Below are the code and all the weights of a small trained network. Each question names an input and a class and asks about switching units off, where a switched-off unit gives its printed mean instead of its output.

import numpy as np


def w(rows, s, z=0):
    codes = np.array(rows[::2]) - 128.0
    scale = np.full(codes.shape[1], s)
    scale[-1] = z or s
    return codes * scale


def f(y):
    return y / 2 * (1 + np.tanh(0.7978845608 * (y + 0.044715 * y**3)))


def log_softmax(a):
    a = a - a.max(-1, keepdims=True)
    return a - np.log(np.exp(a).sum(-1, keepdims=True))


def net(x, mask):
    res = np.array(x, float).reshape(1, 6) / 4 @ E
    y = f(res @ A[0][:, :-1].T + A[0][:, -1])
    res = res + np.where(mask, y, B[0][:, -1]) @ B[0][:, :-1]
    return log_softmax(res[-1] @ U[:, :-1].T + U[:, -1])


A, B = {}, {}
E = w([
[98,2,174,127,93,152],'x0',
[186,83,117,137,183,180],'x1',
[99,103,184,44,185,108],'x2',
[209,150,197,140,107,69],'x3',
[128,127,125,128,130,127],'x4',
[167,101,41,89,131,85],'x5',
],0.0083)
A[0] = w([
[157,152,82,81,113,128,114],'neuron 1',
[162,118,116,139,180,166,73],'neuron 2',
[133,108,132,152,147,142,24],'neuron 3',
[142,82,138,121,77,130,96],'neuron 4',
[164,77,129,155,176,144,120],'neuron 5',
[118,125,152,74,178,124,63],'neuron 6',
[165,45,139,140,70,134,188],'neuron 7',
[61,131,61,142,170,124,101],'neuron 8',
[74,157,132,92,40,67,13],'neuron 9',
[68,114,124,116,85,8,125],'neuron 10',
[134,87,134,127,70,128,163],'neuron 11',
[148,133,106,160,72,156,86],'neuron 12',
[198,133,113,142,208,180,70],'neuron 13',
[144,182,116,101,141,142,37],'neuron 14',
[95,144,154,87,160,112,112],'neuron 15',
[134,123,100,205,88,107,101],'neuron 16',
[162,194,99,105,136,131,110],'neuron 17',
[104,48,147,182,131,92,3],'neuron 18',
[105,51,137,157,107,108,2],'neuron 19',
[172,122,81,61,87,113,118],'neuron 20',
[185,114,130,128,172,182,53],'neuron 21',
[170,138,127,182,88,150,130],'neuron 22',
[161,125,98,173,55,130,67],'neuron 23',
[81,125,153,104,181,61,83],'neuron 24',
[155,103,99,199,80,118,82],'neuron 25',
[127,183,108,129,160,121,61],'neuron 26',
[48,122,74,133,148,155,13],'neuron 27',
[172,182,124,165,168,80,105],'neuron 28',
[164,177,100,123,154,154,95],'neuron 29',
[90,147,117,123,65,81,113],'neuron 30',
[127,165,210,195,131,153,104],'neuron 31',
[145,108,205,47,142,83,132],'neuron 32',
[123,165,106,153,178,96,72],'neuron 33',
[127,95,154,39,174,84,54],'neuron 34',
[118,200,140,161,192,124,96],'neuron 35',
[178,119,180,133,93,92,95],'neuron 36',
[181,136,199,97,112,113,30],'neuron 37',
[158,58,86,101,105,37,124],'neuron 38',
[208,92,130,135,179,172,56],'neuron 39',
[158,97,73,106,126,76,71],'neuron 40',
[139,70,116,87,69,113,53],'neuron 41',
[134,170,114,134,164,114,46],'neuron 42',
[24,188,110,140,93,70,100],'neuron 43',
[130,125,91,191,98,142,64],'neuron 44',
[228,129,151,119,101,35,91],'neuron 45',
[100,151,120,80,53,81,83],'neuron 46',
[69,124,190,148,119,171,137],'neuron 47',
],0.011,0.0078)
B[0] = w([
[146,158,149,111,105,132,153],'neuron 1',
[119,88,117,194,71,116,141],'neuron 2',
[115,105,197,184,140,173,110],'neuron 3',
[75,146,168,91,82,96,154],'neuron 4',
[132,100,119,160,83,107,178],'neuron 5',
[87,175,133,186,194,128,146],'neuron 6',
[106,142,145,92,81,58,254],'neuron 7',
[121,105,123,58,109,182,175],'neuron 8',
[132,73,160,237,129,111,148],'neuron 9',
[142,72,131,179,108,111,187],'neuron 10',
[121,137,154,75,102,69,190],'neuron 11',
[60,161,125,146,201,114,151],'neuron 12',
[120,75,115,213,75,86,172],'neuron 13',
[35,137,250,118,132,140,130],'neuron 14',
[111,157,99,161,167,131,155],'neuron 15',
[76,186,121,134,215,110,171],'neuron 16',
[105,132,180,90,104,78,184],'neuron 17',
[78,136,241,102,97,91,140],'neuron 18',
[91,151,207,74,75,94,141],'neuron 19',
[194,188,143,160,131,180,160],'neuron 20',
[131,54,163,250,136,97,144],'neuron 21',
[90,152,104,134,171,123,184],'neuron 22',
[102,179,106,145,213,152,161],'neuron 23',
[102,182,127,126,171,117,152],'neuron 24',
[82,157,112,123,153,129,167],'neuron 25',
[89,127,207,95,103,78,146],'neuron 26',
[63,51,133,118,155,227,148],'neuron 27',
[122,123,140,82,111,109,192],'neuron 28',
[99,110,167,104,98,94,164],'neuron 29',
[149,107,112,178,118,110,162],'neuron 30',
[203,163,100,146,97,198,197],'neuron 31',
[107,158,81,134,166,109,221],'neuron 32',
[91,119,187,96,109,103,142],'neuron 33',
[72,190,105,153,193,103,174],'neuron 34',
[116,137,173,100,51,87,180],'neuron 35',
[73,20,109,71,150,208,173],'neuron 36',
[117,126,134,139,166,186,149],'neuron 37',
[209,219,142,150,100,195,190],'neuron 38',
[118,103,122,227,112,101,165],'neuron 39',
[186,169,188,184,115,219,146],'neuron 40',
[120,180,185,84,98,126,144],'neuron 41',
[69,138,218,111,124,130,131],'neuron 42',
[128,77,109,183,95,122,197],'neuron 43',
[63,157,138,116,232,124,150],'neuron 44',
[73,45,78,71,125,217,209],'neuron 45',
[139,78,122,211,110,122,152],'neuron 46',
[212,186,123,117,100,153,203],'neuron 47',
],0.011,0.0068)
U = w([
[114,132,201,72,95,60,85],'0',
[149,45,109,243,126,76,58],'1',
[94,190,93,139,254,98,58],'2',
[160,122,90,99,130,120,250],'3',
[101,52,111,72,141,236,88],'4',
[220,205,168,153,109,207,56],'5',
],0.011,0.017)

Each question gives the input, the list of numbers given to net, and the class t.
The units are the neurons (one row each of A and B). Each row of codes is followed by its name. A weight is (code - 128) times the scale printed after its matrix; where a second scale follows, it is the last column's (A, B and U).
mask holds one flag per neuron, in row order. A switched-off neuron (its flag False) gives its mean, the last column of its row in B, instead of its output. The means were averaged over made-up inputs and are rounded, as every weight is.
A unit's drop is (log p(t) with every unit on - log p(t) with that unit switched off) / (log p(t) with every unit on - log p(t) with every unit switched off).
The circuit of an input: a set's keep is (log p(t) with only the set's units on - log p(t) with every unit switched off) / (log p(t) with every unit on - log p(t) with every unit switched off). Starting from the 12 units with the biggest drops (on a tie, the unit counted first), units are removed one at a time, each time the one whose removal leaves the highest keep (on an exact tie, the one counted first), for as long as the keep stays at least 0.8.
units of the circuit, in order: the units of the circuit, biggest drop first
unit that matters most: the unit with the biggest drop
top k neurons: the k neurons with the biggest drops, biggest first
input [1,-5,8,-4,-1,7], class 2: units of the circuit, in order	neuron 34
input [-1,-6,6,7,1,-5], class 4: units of the circuit, in order	neuron 36; neuron 45
input [-2,-3,-3,-7,6,-2], class 4: units of the circuit, in order	neuron 27; neuron 8
input [0,-2,4,6,1,0], class 4: units of the circuit, in order	neuron 45; neuron 36
input [4,-6,-7,-3,4,6], class 2: top 3 neurons	neuron 16; neuron 23; neuron 44
input [-4,-5,-2,-6,-2,-7], class 5: units of the circuit, in order	neuron 47; neuron 31
input [-4,1,0,-6,-2,2], class 4: units of the circuit, in order	neuron 8; neuron 27
input [-3,-1,-5,7,0,0], class 4: units of the circuit, in order	neuron 45; neuron 36
input [5,5,-1,-4,-4,-4], class 0: units of the circuit, in order	neuron 7; neuron 45
input [0,8,5,6,-8,-8], class 1: units of the circuit, in order	neuron 21; neuron 39
input [-5,-6,-7,7,4,-3], class 2: top 4 neurons	neuron 16; neuron 23; neuron 22; neuron 12
input [5,-2,-7,-6,-5,8], class 5: top 3 neurons	neuron 38; neuron 40; neuron 20
input [2,0,1,6,0,-5], class 4: units of the circuit, in order	neuron 36; neuron 37
input [7,-4,0,-7,-1,-8], class 5: unit that matters most	neuron 47
input [5,6,-2,-6,0,5], class 1: top 4 neurons	neuron 39; neuron 5; neuron 21; neuron 45
input [-7,1,7,2,4,7], class 0: top 2 neurons	neuron 17; neuron 26
input [-7,5,8,-5,-7,5], class 2: top 2 neurons	neuron 34; neuron 6
input [0,6,-3,3,0,8], class 5: top 2 neurons	neuron 38; neuron 40
input [5,-6,-5,4,0,-7], class 5: top 2 neurons	neuron 31; neuron 47
input [-7,8,-1,-1,3,7], class 1: unit that matters most	neuron 13
input [3,5,3,6,4,-2], class 4: top 3 neurons	neuron 36; neuron 45; neuron 37
input [0,-5,3,5,0,7], class 5: top 3 neurons	neuron 38; neuron 20; neuron 40
